Here is a tiny trained network, its code and every weight. The questions are about switching its units off for an input and a class, where a switched-off unit gives its printed mean instead of its output.

import numpy as np


def w(rows, s, z=0):
    codes = np.array(rows[::2]) - 128.0
    scale = np.full(codes.shape[1], s)
    scale[-1] = z or s
    return codes * scale


def f(y):
    return y / 2 * (1 + np.tanh(0.7978845608 * (y + 0.044715 * y**3)))


def log_softmax(a):
    a = a - a.max(-1, keepdims=True)
    return a - np.log(np.exp(a).sum(-1, keepdims=True))


def net(x, mask):
    res = np.array(x, float).reshape(1, 8) / 4 @ E
    y = f(res @ A[0][:, :-1].T + A[0][:, -1])
    res = res + np.where(mask, y, B[0][:, -1]) @ B[0][:, :-1]
    return log_softmax(res[-1] @ U[:, :-1].T + U[:, -1])


A, B = {}, {}
E = w([
[127,127,128,128],'x0',
[72,110,49,41],'x1',
[129,129,128,127],'x2',
[127,128,127,129],'x3',
[127,128,127,128],'x4',
[134,7,158,136],'x5',
[125,128,127,131],'x6',
[35,142,223,85],'x7',
],0.018)
A[0] = w([
[79,239,154,108,147],'n0',
[206,96,139,190,167],'n1',
[180,243,49,141,226],'n2',
[116,150,193,185,160],'n3',
[120,96,197,171,82],'n4',
[151,164,250,173,174],'n5',
[152,128,47,89,203],'n6',
[146,34,95,162,138],'n7',
[27,180,172,39,120],'n8',
[134,147,212,157,126],'n9',
[142,96,67,134,66],'n10',
[134,19,199,92,101],'n11',
[244,148,140,222,225],'n12',
[155,165,54,164,164],'n13',
[55,52,208,71,1],'n14',
[96,9,173,89,89],'n15',
[138,64,78,177,116],'n16',
[205,147,149,242,192],'n17',
[142,214,148,148,136],'n18',
[155,76,25,84,114],'n19',
],0.013,0.0075)
B[0] = w([
[128,181,119,61,207],'n0',
[102,59,119,59,209],'n1',
[68,200,108,225,248],'n2',
[139,164,193,128,182],'n3',
[153,112,167,167,170],'n4',
[165,174,203,154,215],'n5',
[201,150,111,183,192],'n6',
[182,61,157,97,187],'n7',
[110,165,100,68,220],'n8',
[161,186,165,154,179],'n9',
[167,120,143,148,158],'n10',
[101,122,122,218,196],'n11',
[11,62,63,104,253],'n12',
[144,166,89,185,197],'n13',
[55,131,80,174,190],'n14',
[78,79,115,180,196],'n15',
[186,84,163,109,175],'n16',
[62,92,82,90,238],'n17',
[46,172,176,96,185],'n18',
[192,109,134,150,193],'n19',
],0.012,0.026)
U = w([
[72,107,77,141,254],'0',
[127,33,109,56,235],'1',
[153,177,210,65,41],'2',
[133,133,189,191,128],'3',
[183,155,81,187,64],'4',
[237,53,136,130,30],'5',
[116,146,84,3,80],'6',
],0.016,0.0026)

Each question gives the input, the list of numbers given to net, and the class t.
The units are the neurons (one row each of A and B). Each row of codes is followed by its name. A weight is (code - 128) times the scale printed after its matrix; where a second scale follows, it is the last column's (A, B and U).
mask holds one flag per neuron, in row order. A switched-off neuron (its flag False) gives its mean, the last column of its row in B, instead of its output. The means were averaged over made-up inputs and are rounded, as every weight is.
A unit's drop is (log p(t) with every unit on - log p(t) with that unit switched off) / (log p(t) with every unit on - log p(t) with every unit switched off).
The circuit of an input: a set's keep is (log p(t) with only the set's units on - log p(t) with every unit switched off) / (log p(t) with every unit on - log p(t) with every unit switched off). Starting from the 12 units with the biggest drops (on a tie, the unit counted first), units are removed one at a time, each time the one whose removal leaves the highest keep (on an exact tie, the one counted first), for as long as the keep stays at least 0.8.
units of the circuit, in order: the units of the circuit, biggest drop first
k most important neurons: the k neurons with the biggest drops, biggest first
drop when u is switched off: that unit's drop, to one decimal
input [6,5,7,3,-3,-6,-3,1], class 6: units of the circuit, in order => [n0]
input [-2,8,-3,-2,2,-3,-4,0], class 4: 2 most important neurons => [n6, n12]
input [1,-2,1,-7,-5,8,-4,0], class 1: 3 most important neurons => [n2, n7, n1]
input [-1,-5,5,-4,4,6,-1,1], class 3: 2 most important neurons => [n5, n11]
input [2,0,-8,3,6,-4,-8,3], class 2: 2 most important neurons => [n12, n17]
input [7,-3,-3,-2,-6,0,5,8], class 2: 2 most important neurons => [n8, n2]
input [-2,0,-5,-8,-5,-1,-3,7], class 2: drop when n12 is switched off => 0.3
input [-3,-2,-7,1,-4,-3,6,6], class 2: drop when n1 is switched off => 0.0
input [6,1,-6,3,4,-5,4,5], class 6: drop when n8 is switched off => 0.3
input [-2,5,-6,3,-5,-1,-6,1], class 6: drop when n2 is switched off => 0.1
